[[-12   5  11   5   1  39  16  34 -24  33  31]
 [-13   9   6   4   1  35  13  27 -23  25  24]
 [-12   6   6   4   6  28   9  18 -22  23  18]]
->
[[ 31 -12   5  11   5   1  39  16  34 -24  33]
 [ 24 -13   9   6   4   1  35  13  27 -23  25]
 [ 18 -12   6   6   4   6  28   9  18 -22  23]]

[[ 18 -12   2   5  -3  -1]
 [ 14 -12   0   5   0   0]
 [  8  27   1   1   1   1]
 [-24 -10   2 -19  -1  -2]
 [ 10 -14  -2  -1   1   3]
 [ -5 -13   0  11   2   0]
 [  8   4   1 -27   0   2]
 [-27  -4  -3  -4  -1   0]
 [  3 -16   1 -28   0   0]
 [ -3  19   1   1  -1   0]
 [ 16  10  -1  -9  -2  -3]]
->
[[ -1  18 -12   2   5  -3]
 [  0  14 -12   0   5   0]
 [  1   8  27   1   1   1]
 [ -2 -24 -10   2 -19  -1]
 [  3  10 -14  -2  -1   1]
 [  0  -5 -13   0  11   2]
 [  2   8   4   1 -27   0]
 [  0 -27  -4  -3  -4  -1]
 [  0   3 -16   1 -28   0]
 [  0  -3  19   1   1  -1]
 [ -3  16  10  -1  -9  -2]]

[[  2  24  15   1]
 [  1  23  11   3]
 [  2  16  22 -11]
 [ -3 -30 -10 -14]
 [ -6 -17   3 -20]
 [ 11 -17 -21  16]
 [  8  15  -9  24]
 [ -6  -3   6 -14]
 [ -8   9  19 -20]]
->
[[  1   2  24  15]
 [  3   1  23  11]
 [-11   2  16  22]
 [-14  -3 -30 -10]
 [-20  -6 -17   3]
 [ 16  11 -17 -21]
 [ 24   8  15  -9]
 [-14  -6  -3   6]
 [-20  -8   9  19]]

[[ 23  -3  -1  21 -23   3  12  28  -9 -10  -4 -14   5 -27 -20]
 [ 24  -3  -2  22 -23   2  12  29 -10  -9  -4 -15   5 -27 -21]
 [ 24  -3  -2  21 -23   2  12  28 -10  -9  -4 -14   5 -26 -20]
 [ 24  -4  -2  22 -22   1  12  29 -10  -8  -3 -15   5 -27 -21]
 [ 25  -3  -3  22 -22   0  12  29 -10  -8  -3 -15   5 -27 -21]]
->
[[-20  23  -3  -1  21 -23   3  12  28  -9 -10  -4 -14   5 -27]
 [-21  24  -3  -2  22 -23   2  12  29 -10  -9  -4 -15   5 -27]
 [-20  24  -3  -2  21 -23   2  12  28 -10  -9  -4 -14   5 -26]
 [-21  24  -4  -2  22 -22   1  12  29 -10  -8  -3 -15   5 -27]
 [-21  25  -3  -3  22 -22   0  12  29 -10  -8  -3 -15   5 -27]]

[[-17  -4  -9 -13  31  30   7]
 [-10  29  13  31 -17 -11 -15]
 [  0 -15  16 -22  26 -27   6]]
->
[[  7 -17  -4  -9 -13  31  30]
 [-15 -10  29  13  31 -17 -11]
 [  6   0 -15  16 -22  26 -27]]

[[  4 -32   1 -13]
 [  9 -31   2   9]
 [-10  29  -4 -19]
 [  1 -20   8 -33]
 [-21   8  12  11]
 [ 12   9 -12  14]
 [ 28  15   4 -16]
 [  3 -13  -4   3]
 [-24  14  10 -13]
 [ 12   2 -30 -15]
 [ 18 -10  13 -17]
 [  7   7 -12  -7]]
->
[[-13   4 -32   1]
 [  9   9 -31   2]
 [-19 -10  29  -4]
 [-33   1 -20   8]
 [ 11 -21   8  12]
 [ 14  12   9 -12]
 [-16  28  15   4]
 [  3   3 -13  -4]
 [-13 -24  14  10]
 [-15  12   2 -30]
 [-17  18 -10  13]
 [ -7   7   7 -12]]
---
[[-16  33 -10   8  -8]
 [-13  18  10  -3  26]
 [ 26   1 -18 -13   8]
 [  5   3   6 -13  31]
 [-16  -1   3  18 -29]]
->
[[-16  33]
 [-13  18]
 [ 26   1]]

[[  9   4]
 [-28  -5]
 [ 32 -25]
 [ 32 -14]
 [-39 -10]]
->
[[  9   4]
 [-28  -5]
 [ 32 -25]]

[[ 0  6 37 12]
 [ 4 27 11  0]
 [ 0  0  2 28]
 [ 0  0  1 19]
 [ 0 10 28  8]]
->
[[ 0  6]
 [ 4 27]
 [ 0  0]]

[[-39 -10   9]
 [ 23   8 -15]
 [  7 -29  21]]
->
[[-39 -10]
 [ 23   8]
 [  7 -29]]

[[  2  24  -1]
 [-33   7  -9]
 [ 15   6  -9]
 [  4  19 -11]
 [ 30  -7   2]]
->
[[  2  24]
 [-33   7]
 [ 15   6]]

[[-39   3  -9]
 [-31 -10   8]
 [ 21  31 -21]
 [ 18 -38  -6]
 [-18   3   8]]
->
[[-39   3]
 [-31 -10]
 [ 21  31]]
---
[[  1  11  24  23  -2]
 [  6   1 -19   9 -19]
 [ 20 -36  -2 -24 -14]]
->
[[ 11  24]
 [  1 -19]]

[[ -5  -5  25]
 [-30 -30  30]
 [-23 -23  14]
 [ -4  -4  32]
 [ -3  -3  11]]
->
[[ -5  25]
 [-30  30]]

[[-21  12   0  -6 -35]
 [  6  18 -14  -7 -18]]
->
[[ 12   0]
 [ 18 -14]]

[[-22  24   9  -1]
 [ -7  28  19  -8]]
->
[[24  9]
 [28 19]]

[[-10  38   5]
 [ 17   2  18]]
->
[[38  5]
 [ 2 18]]

[[-30   8  -4   9  -3]
 [ 21 -10   2 -10 -11]]
->
[[  8  -4]
 [-10   2]]

[[-11  10  29]
 [ 27  20  -4]]
->
[[10 29]
 [20 -4]]
